The symbols move the points like this.
dez: ~>pir, &>bez, %>koz, +>fal, ^>beb, §>tun
zut: ~>fod, &>luv, %>tar, +>vez, ^>soz, §>dod
ziv: ~>beb, &>gog, %>vem, +>tas, ^>kol, §>zot
sar: ~>vem, &>gen, %>gav, +>fom, ^>rar, §>fot
bir: ~>buv, &>zop, %>mak, +>boz, ^>kam, §>vir
nul: ~>bik, &>boz, %>vav, +>pir, ^>gop, §>mak
fud: ~>kol, &>luz, %>rar, +>sar, ^>luv, §>peg
gel: ~>kuf, &>tas, %>luv, +>fud, ^>rov, §>vem
vir: ~>duz, &>gik, %>sab, +>luk, ^>boz, §>zon
zad: ~>zon, &>rir, %>bik, +>nez, ^>zok, §>buv
sab: ~>vir, &>zif, %>bez, +>zok, ^>foz, §>zad
sud: ~>tuk, &>vup, %>gat, +>soz, ^>leg, §>zut
gog: ~>tun, &>nul, %>rud, +>dov, ^>zot, §>gop
vos: ~>mak, &>zok, %>fal, +>tun, ^>dez, §>bez
gav: ~>sar, &>fer, %>lon, +>fod, ^>tuk, §>ler
gen: ~>rud, &>beb, %>fer, +>kuf, ^>fot, §>saz
peg: ~>tas, &>pob, %>fom, +>fot, ^>sar, §>gen
rup: ~>leg, &>tar, %>duz, +>bem, ^>rir, §>das
lon: ~>gav, &>rov, %>soz, +>zut, ^>sud, §>vup
rov: ~>fer, &>vem, %>dod, +>luv, ^>vup, §>fud
koz: ~>dez, &>rab, %>tas, +>zot, ^>ziv, §>gog
pum: ~>luv, &>fom, %>mel, +>tuk, ^>zed, §>gav
zot: ~>fal, &>gop, %>luz, +>rud, ^>tas, §>dov
rud: ~>gog, &>vav, %>gen, +>pob, ^>luz, §>guv
gug: ~>tar, &>mel, %>gik, +>gan, ^>vil, §>kod
zok: ~>luk, &>buv, %>zev, +>bik, ^>bez, §>nez
zon: ~>vil, &>muk, %>zad, +>zif, ^>luk, §>sov
fal: ~>vos, &>zev, %>zot, +>gog, ^>koz, §>rab
fod: ~>fom, &>gel, %>zut, +>vup, ^>lon, §>rov
beb: ~>vav, &>tun, %>ziv, +>koz, ^>saz, §>fal
fer: ~>gen, &>ziv, %>rov, +>gel, ^>ler, §>kol
tar: ~>zut, &>pum, %>gug, +>mul, ^>das, §>zed
boz: ~>nom, &>zon, %>foz, +>sab, ^>mak, §>luk
kuf: ~>pob, &>koz, %>gel, +>kol, ^>fer, §>ziv
zif: ~>gik, &>rup, %>nez, +>buv, ^>zad, §>rir
gan: ~>mul, &>sud, %>sov, +>muk, ^>gik, §>leg
gop: ~>zev, &>mak, %>guv, +>vav, ^>dov, §>pir
gat: ~>sud, &>vez, %>bem, +>das, ^>rup, §>tar
luz: ~>zot, &>guv, %>fot, +>gen, ^>peg, §>pob
soz: ~>lon, &>dod, %>das, +>tar, ^>gat, §>vez
rir: ~>muk, &>das, %>nom, +>duz, ^>buv, §>bem
ler: ~>fot, &>kol, %>vup, +>rov, ^>fod, §>gel
bez: ~>sab, &>nez, %>rab, +>zev, ^>tun, §>bik
leg: ~>mel, &>zut, %>rup, +>gat, ^>muk, §>soz
zop: ~>bem, &>gan, %>luk, +>zon, ^>vir, §>gik
mel: ~>pum, &>fod, %>leg, +>sud, ^>kod, §>lon
vil: ~>das, &>kod, %>zon, +>gik, ^>zop, §>gan
vav: ~>nul, &>foz, %>beb, +>dez, ^>guv, §>vos
mak: ~>bir, &>luk, %>vos, +>foz, ^>pir, §>sab
tun: ~>foz, &>bik, %>gog, +>rab, ^>fal, §>zev
kol: ~>saz, &>zot, %>fud, +>vem, ^>gel, §>tas
buv: ~>sov, &>bem, %>bir, +>nom, ^>nez, §>duz
kod: ~>zed, &>lon, %>muk, +>leg, ^>gan, §>sud
rar: ~>fud, &>fot, %>tuk, +>gav, ^>pum, §>fom
guv: ~>gop, &>vos, %>saz, +>beb, ^>pob, §>dez
duz: ~>rup, &>gug, %>vir, +>zop, ^>nom, §>vil
nom: ~>rir, &>vil, %>boz, +>vir, ^>bir, §>zop
dod: ~>rov, &>sar, %>zed, +>pum, ^>vez, §>rar
rab: ~>bez, &>kam, %>dov, +>gop, ^>gog, §>nul
dov: ~>rab, &>pir, %>pob, +>guv, ^>rud, §>vav
bem: ~>gat, &>mul, %>zop, +>vil, ^>duz, §>gug
vup: ~>ler, &>fud, %>vez, +>dod, ^>zut, §>luv
mul: ~>vez, &>tuk, %>gan, +>kod, ^>gug, §>mel
muk: ~>kod, &>soz, %>rir, +>rup, ^>sov, §>gat
nez: ~>zif, &>duz, %>kam, +>bir, ^>bik, §>nom
tas: ~>koz, &>dov, %>peg, +>luz, ^>vem, §>rud
tuk: ~>rar, &>ler, %>sud, +>lon, ^>mel, §>fod
vez: ~>vup, &>rar, %>mul, +>zed, ^>tar, §>pum
foz: ~>boz, &>zad, %>tun, +>bez, ^>vos, §>zok
gik: ~>gug, &>leg, %>zif, +>sov, ^>zon, §>muk
pir: ~>kam, &>sab, %>dez, +>vos, ^>vav, §>foz
luk: ~>zop, &>sov, %>zok, +>zad, ^>sab, §>zif
saz: ~>guv, &>fal, %>kol, +>ziv, ^>kuf, §>koz
fom: ~>peg, &>kuf, %>fod, +>ler, ^>gav, §>fer
vem: ~>ziv, &>rud, %>sar, +>peg, ^>fud, §>luz
bik: ~>zad, &>nom, %>nul, +>kam, ^>zev, §>bir
zev: ~>zok, &>bir, %>gop, +>nul, ^>rab, §>kam
zed: ~>dod, &>gav, %>kod, +>mel, ^>mul, §>tuk
pob: ~>dov, &>dez, %>kuf, +>saz, ^>gen, §>beb
luv: ~>gel, &>peg, %>pum, +>rar, ^>dod, §>sar
das: ~>soz, &>zed, %>vil, +>gug, ^>bem, §>mul
sov: ~>gan, &>gat, %>buv, +>rir, ^>zif, §>rup
fot: ~>luz, &>saz, %>ler, +>fer, ^>fom, §>kuf
kam: ~>nez, &>vir, %>pir, +>mak, ^>nul, §>boz

The rows follow the links: the fewer symbols apart two points are, the more alike their rows tend to be.

Each row is also shifted at random along 6 hidden directions that mean nothing.

One row for each point, in no order:
Each row stands for one point.
r1: -33,-12,42,32,-17,15,11,-35,-4,-11,-39,24,-23,37,26,-19,4,-21,-17,26,-24,-11,-26,7,33,40,-31,-34,6,27
r2: -25,-21,54,30,0,54,5,-62,7,-61,-29,20,0,29,-15,5,22,-8,-49,22,-60,-13,21,-12,38,12,-20,-47,-9,25
r3: 5,15,4,-8,5,8,-17,64,-11,-23,45,31,38,-13,-7,58,-31,21,37,5,-24,-9,-8,-58,58,-15,81,-50,8,-28
r4: 45,-19,6,-24,-9,13,-18,5,-4,-29,1,22,32,-18,-31,13,35,41,23,-1,-22,7,48,-13,22,15,11,-28,-16,21
r5: -21,9,31,-5,8,-11,-2,10,-29,-16,-32,20,-15,32,35,25,12,2,-8,59,6,-11,-32,22,-15,24,-69,0,9,-2
r6: -36,-19,11,10,17,-19,3,-20,-4,1,-31,43,-21,38,37,-5,-20,-3,-28,27,-19,-22,-26,20,21,25,-8,-29,-6,25
r7: 26,-19,-36,-25,-17,3,-17,19,-1,-16,12,-45,-3,3,13,75,-12,17,-4,17,55,18,7,27,13,-34,-11,59,41,-35
r8: -67,-10,-15,8,25,11,6,-5,-1,10,18,-30,-10,15,29,7,-17,-5,-34,22,30,4,-10,39,-22,8,-27,41,5,10
r9: 10,10,0,5,-29,22,8,14,-13,61,60,-43,23,-34,7,-33,-25,-11,29,-26,25,21,-17,-18,1,36,30,22,14,12
r10: -15,-7,10,36,42,2,9,-14,20,-53,-41,40,-35,38,8,-8,20,-11,-36,24,-33,-22,-2,20,3,-3,-26,-30,-28,14
r11: 44,20,13,-25,27,-29,-9,-4,-12,22,4,34,23,4,0,23,-36,6,-4,-1,-27,-29,-13,-30,-9,-25,33,-38,-3,-25
r12: 9,9,20,20,-23,37,13,-17,-1,22,40,-58,-1,13,27,29,-60,-37,-28,6,21,1,-47,-14,26,-13,13,27,50,-34
r13: 20,-9,-24,-35,-26,-24,-10,32,-27,48,16,-24,5,-15,27,7,-5,21,36,13,59,24,-11,32,-13,35,-22,44,22,11
r14: -45,-19,26,-26,23,-10,-9,-46,-13,-1,-17,42,23,26,12,27,-17,23,-36,24,-39,-23,5,3,14,8,-5,-44,-7,18
r15: 82,-15,-35,-10,-36,6,-4,14,7,-8,12,-55,-13,-2,14,44,-13,-1,1,4,55,23,-2,21,18,-26,-10,60,42,-28
r16: -13,-3,20,15,28,-11,10,-59,15,3,-40,41,-15,27,-2,-38,1,-13,-42,-4,-46,-27,3,6,-13,0,-7,-42,-27,23
r17: -46,4,43,1,0,24,-3,5,-17,-9,13,42,37,-11,-15,-11,12,14,21,7,-50,-6,10,-39,30,43,21,-64,-19,28
r18: -76,-24,2,7,-30,33,4,-44,8,-9,-12,-42,-8,7,-2,0,14,-9,-30,-2,16,15,16,24,8,2,-33,34,17,10
r19: 1,-4,-20,10,-19,-12,1,6,30,-11,-17,29,-5,-20,-35,-39,16,-2,32,-50,-28,1,27,-31,31,-14,60,-42,-21,6
r20: 88,7,48,-30,-23,-10,-2,-70,-13,19,-32,17,26,6,-22,3,-5,-3,-15,-11,-45,-20,9,-38,-3,-15,-9,-40,11,-14
r21: 13,0,-23,-35,-40,-18,-14,35,-17,25,10,-29,8,-26,0,18,10,15,46,-2,52,26,1,10,-8,1,-12,42,26,-14
r22: 20,-5,5,-38,-19,-38,-15,-1,-10,-2,-36,52,17,-13,-24,-7,33,33,37,-10,-25,-3,28,-18,3,6,-4,-37,-17,10
r23: -10,6,11,-31,-30,19,-17,23,-32,1,24,-30,36,-33,-16,22,37,32,36,11,27,28,26,0,-22,26,-38,35,9,3
r24: -14,1,27,18,-34,-13,12,-30,3,5,-44,13,-31,34,26,-11,-13,-31,-5,11,-8,-11,-40,-7,32,7,-16,-23,24,-6
r25: -85,4,-10,-10,-23,11,-2,16,-5,38,39,-25,25,-40,-14,-23,2,3,34,-33,17,21,12,-16,-5,17,25,15,-1,8
r26: -49,4,-12,-15,12,-7,-3,7,-8,-10,3,-28,-5,14,14,52,-17,2,-23,25,31,-2,-15,17,-19,-38,-29,44,25,-38
r27: 26,-17,-26,-42,-13,9,-22,7,4,-10,38,-19,43,-36,-37,49,-6,40,14,-24,3,13,49,-22,22,-39,54,5,10,-20
r28: 17,-24,-15,9,-39,7,11,-11,0,52,15,-40,-13,-2,28,-32,-19,-13,7,-6,45,26,-17,30,16,47,-8,39,23,31
r29: -77,10,25,11,-7,7,12,-26,-11,19,-4,-21,-12,19,25,-4,-16,-25,-21,15,11,-5,-34,10,-12,10,-32,15,19,-7
r30: 80,-17,-19,-17,14,1,-12,20,1,-12,18,19,23,-21,-20,4,17,30,11,-7,-8,7,37,1,4,9,24,-11,-21,20
r31: 3,7,59,10,-60,8,13,-59,-13,14,-51,-12,-15,25,15,-17,6,-32,-6,13,-8,-2,-33,-10,16,24,-57,-9,33,-4
r32: -60,-21,-29,24,-15,10,10,-14,22,5,-7,-31,-34,6,12,-38,7,-18,-12,-15,29,16,4,40,0,13,-17,38,0,25
r33: -24,23,0,-16,19,-37,-5,9,2,6,-11,43,8,-3,-13,5,-19,5,13,-16,-33,-26,-4,-43,-2,-36,44,-47,-13,-30
r34: 4,3,28,-24,-71,-2,4,-64,-7,39,-21,-47,0,11,7,26,-35,-30,-12,-11,18,3,-26,-20,19,-31,-19,22,65,-46
r35: -70,-30,0,3,-52,35,-3,-17,2,-24,-5,-40,-4,-4,-3,9,28,5,3,3,25,30,26,16,32,19,-27,33,22,16
r36: -35,4,16,14,49,-1,5,-26,16,-65,-49,45,-15,24,-28,-7,43,3,-39,11,-52,-25,29,4,-29,-28,-31,-36,-38,1
r37: -9,-7,17,-37,-63,-1,-7,-22,-29,65,7,-29,30,-34,-3,-28,15,13,38,-11,29,30,10,5,-11,53,-36,24,20,27
r38: -24,11,40,7,-38,2,10,-35,-12,7,-34,-15,-15,23,13,4,-3,-26,-8,14,6,-1,-32,-8,4,1,-44,4,33,-20
r39: 82,-17,21,-30,10,33,-13,-27,-27,-6,16,-15,46,-30,-34,-10,57,42,-9,11,-6,18,64,23,-53,41,-57,22,-30,45
r40: -3,-19,29,11,-11,0,5,-51,6,-16,-49,32,-18,33,11,-5,1,-9,-28,18,-30,-14,-5,8,28,11,-22,-34,3,16
r41: 53,40,23,55,29,6,21,-1,27,-30,-28,35,-29,-3,-30,-72,38,-36,5,-27,-53,-18,-2,-30,-28,-9,4,-44,-49,1
r42: -9,29,18,-13,27,-28,-8,-8,6,-63,-56,53,-4,2,-51,8,60,13,2,-4,-46,-23,38,-24,-42,-56,-28,-35,-33,-29
r43: -15,-33,-4,-25,0,18,-12,-3,-14,44,57,12,52,-25,2,-5,-30,37,8,-12,-15,10,24,-8,43,57,62,-31,-11,53
r44: 62,-11,9,-6,-16,-55,12,-47,0,41,-62,34,-36,38,37,-26,-26,-20,-19,6,-4,-18,-41,24,7,11,-24,-20,10,9
r45: 18,13,-14,19,37,18,12,26,-7,42,58,-23,13,-30,-1,-60,2,-5,5,-16,12,11,1,15,-54,44,2,28,-35,37
r46: 87,-4,-30,-9,0,-3,-2,-10,22,29,24,-20,13,-35,-29,-26,-5,4,4,-51,5,7,27,-5,-15,-20,39,15,-11,0
r47: 41,-17,-23,6,-17,9,5,-18,9,25,20,-58,-11,7,23,15,-39,-17,-23,-3,44,14,-18,23,11,-9,1,51,33,-11
r48: 17,14,22,40,-15,64,18,-15,6,13,38,-46,12,-36,-30,-71,29,-26,8,-34,-6,23,18,-18,-21,41,-4,17,-19,31
r49: -27,-1,-23,-16,-15,5,-2,-10,19,28,29,-26,22,-40,-37,-21,-6,5,14,-53,2,15,31,-20,-4,-23,47,11,-3,-8
r50: 42,-21,4,-37,12,-38,-11,-31,-17,20,-24,38,6,33,32,43,-36,21,-27,32,-9,-24,-18,18,16,1,-8,-25,15,0
r51: -3,6,-13,34,28,-36,13,10,23,-42,-68,43,-65,44,19,-18,21,-22,-17,18,-9,-24,-22,30,-15,-21,-32,-13,-19,-5
r52: 34,9,-13,29,-33,20,14,27,14,3,10,-42,-25,-18,-4,-39,23,-24,30,-20,36,26,-7,6,-6,13,-12,40,5,1
r53: -50,3,-14,9,-36,12,4,22,5,20,20,-35,-2,-29,-6,-29,8,-14,39,-26,30,26,-1,-10,7,14,14,26,10,2
r54: -32,9,42,-4,-24,-4,7,-43,-24,6,-41,-7,-12,24,15,-4,19,-13,-13,29,5,-3,-23,14,-28,18,-82,14,19,-4
r55: 15,3,28,-10,-3,-12,1,-65,11,-26,-57,29,0,16,-34,-2,20,-2,-29,-12,-47,-23,26,-20,-5,-39,-14,-38,-8,-15
r56: 38,-4,16,3,-25,0,3,-9,6,8,-10,31,12,-17,-20,-39,14,-1,28,-29,-32,0,13,-30,33,21,35,-48,-15,27
r57: -13,3,27,36,-23,13,9,-11,14,-42,-42,12,-34,33,11,7,1,-35,-9,12,-17,-10,-25,-16,47,-15,-7,-23,19,-18
r58: -39,-23,-42,-65,-33,-43,-28,-17,2,-35,-58,-23,-12,4,-21,72,38,35,1,9,49,16,47,41,-20,-65,-59,63,33,-41
r59: -38,-12,1,66,-43,59,26,-10,28,-8,8,-46,-35,-5,1,-71,21,-45,3,-28,16,33,-5,10,28,41,-2,27,-1,39
r60: -4,-13,-20,-15,-49,-4,-3,11,-9,33,11,-36,1,-20,13,0,-1,2,32,-9,46,29,-4,12,17,21,-4,38,27,9
r61: 55,4,-9,-22,-24,9,-7,-21,7,1,6,-35,19,-37,-52,-9,30,9,15,-41,5,18,47,-14,-31,-29,-4,28,-3,-16
r62: 2,-11,36,5,-1,38,-12,0,-8,-51,-12,39,27,-12,-36,-18,73,28,15,12,-46,4,51,-9,10,50,-20,-43,-40,51
r63: -21,9,11,60,41,56,22,2,5,-16,34,-42,-23,18,27,-19,-6,-36,-49,24,14,2,-26,30,-24,25,-32,37,-8,17
r64: -13,-22,-25,-23,-21,-11,-3,-38,26,6,-24,9,10,-30,-49,-41,36,18,12,-52,-16,14,58,0,-11,-14,20,-11,-24,22
r65: 47,22,-31,-4,-4,-13,8,26,4,57,44,-35,5,-34,-2,-38,-21,-13,29,-38,34,12,-9,-9,-33,-2,32,33,-1,-10
r66: 89,-8,4,-28,44,-31,-12,-16,-15,-19,-30,39,2,34,16,48,-7,23,-35,44,-12,-27,-2,26,-20,-21,-29,-12,-2,-6
r67: 40,11,24,0,59,-20,5,-30,-13,22,-19,48,7,19,9,-34,-3,4,-31,14,-40,-34,-8,11,-52,19,-22,-33,-40,25
r68: -40,-30,16,-16,-48,11,5,-82,-10,50,-18,-41,0,9,13,-19,-11,-10,-27,-5,20,14,2,30,-2,25,-43,35,34,21
r69: 25,-6,19,13,6,67,1,-11,-5,12,64,-30,45,-33,-24,-28,12,9,-10,-16,-14,19,36,-11,-8,48,14,8,-21,40
r70: 53,15,2,20,63,8,0,80,-20,5,59,42,21,-5,30,-5,-22,15,21,27,-18,-10,-24,-12,4,51,44,-40,-34,30
r71: 13,18,52,30,-7,43,6,-7,-1,-31,-5,30,15,-7,-32,-33,38,-11,14,-4,-60,-7,14,-47,17,23,8,-57,-26,14
r72: 0,-3,-34,8,-57,-16,5,0,29,-13,-39,-35,-43,-13,-19,-26,40,-21,32,-33,42,27,14,13,0,-30,-19,42,15,-21
r73: 34,-8,-48,-30,51,-33,-15,67,-3,-11,27,44,16,-15,1,21,1,49,23,6,4,-5,26,14,-9,-1,38,-13,-32,13
r74: 42,-21,7,-2,-29,53,-8,-25,13,-8,39,-28,39,-34,-41,1,3,8,1,-37,-17,19,48,-34,37,4,45,-11,0,14
r75: 25,5,28,5,-46,-5,2,-16,-5,-19,-42,1,-20,29,15,39,-8,-22,2,19,0,-5,-32,-21,42,-21,-21,-12,43,-38
r76: -69,-3,-18,-8,-1,15,-11,19,2,-17,29,-46,5,5,9,81,-36,4,-24,14,34,7,-9,3,21,-52,16,40,44,-51
r77: -2,18,22,-26,1,-31,-7,-7,-13,17,-11,40,24,-5,-16,4,-10,11,15,-10,-35,-20,-2,-38,1,-13,24,-48,-6,-18
r78: 32,28,7,24,-23,-28,22,-38,21,-2,-68,-25,-56,22,-3,-35,17,-54,-12,-15,15,-8,-31,8,-41,-46,-55,30,18,-44
r79: 20,7,27,2,32,6,-1,-30,4,-31,-21,33,7,14,-21,11,9,1,-29,8,-49,-26,13,-16,-13,-24,-4,-36,-19,-8
r80: 64,35,17,17,22,-9,7,16,4,-28,-19,37,-7,-3,-26,-27,28,-7,18,-9,-37,-18,2,-31,-22,-11,2,-38,-30,-10
r81: -34,-21,-33,-19,18,-6,-11,11,13,-12,9,20,19,-26,-29,-8,23,36,12,-23,-14,7,51,6,-4,-1,32,-12,-34,26
r82: -28,4,-23,-21,19,3,-8,28,-13,36,59,-18,36,-36,-9,-3,-11,24,17,-16,16,11,16,1,-29,12,24,20,-12,9
r83: 17,7,40,27,-56,-7,21,-55,3,23,-51,0,-36,30,22,-39,-10,-49,-8,-5,-8,-5,-46,-9,25,16,-29,-16,28,-3
r84: -34,11,38,-7,-14,11,-7,7,-25,-32,-15,-6,0,26,18,61,4,1,-4,53,8,-5,-25,-4,11,-5,-48,7,34,-28

Some points, each with its row:
fot r59
mul r75
gop r74
lon r29
gan r6
zop r55
saz r9
tuk r34
rab r64
vil r2
ler r58
nul r73
sar r32
rup r10
boz r71
tas r37
zev r4
soz r5
sab r17
luz r53
dov r49
zif r67
nom r11
pob r25
foz r62
mak r56
muk r40
gav r8

Row, symbols taken left to right, then the row they reach:
r54 ^ § +: r84
r51 ^ + + ^: r79
r13 ^ ^: r47
r31 ~ % §: r78
r77 § ~ +: r16
r70 + + ^: r30
r1 § % §: r24
r61 & § § +: r22
r83 ~ & ~ ~: r52
r14 + § ^: r36
r48 & § § +: r19
r82 + ~ +: r39
r42 % + ~: r33
r43 ^ %: r45
r23 % & &: r27
r81 ^ % % +: r21
r72 + § & ~: r46
r66 & & § +: r12
r26 ^ % % §: r57
r69 ^ ^ ^: r60
r38 + & ~: r7
r44 ^ ^ ~: r50

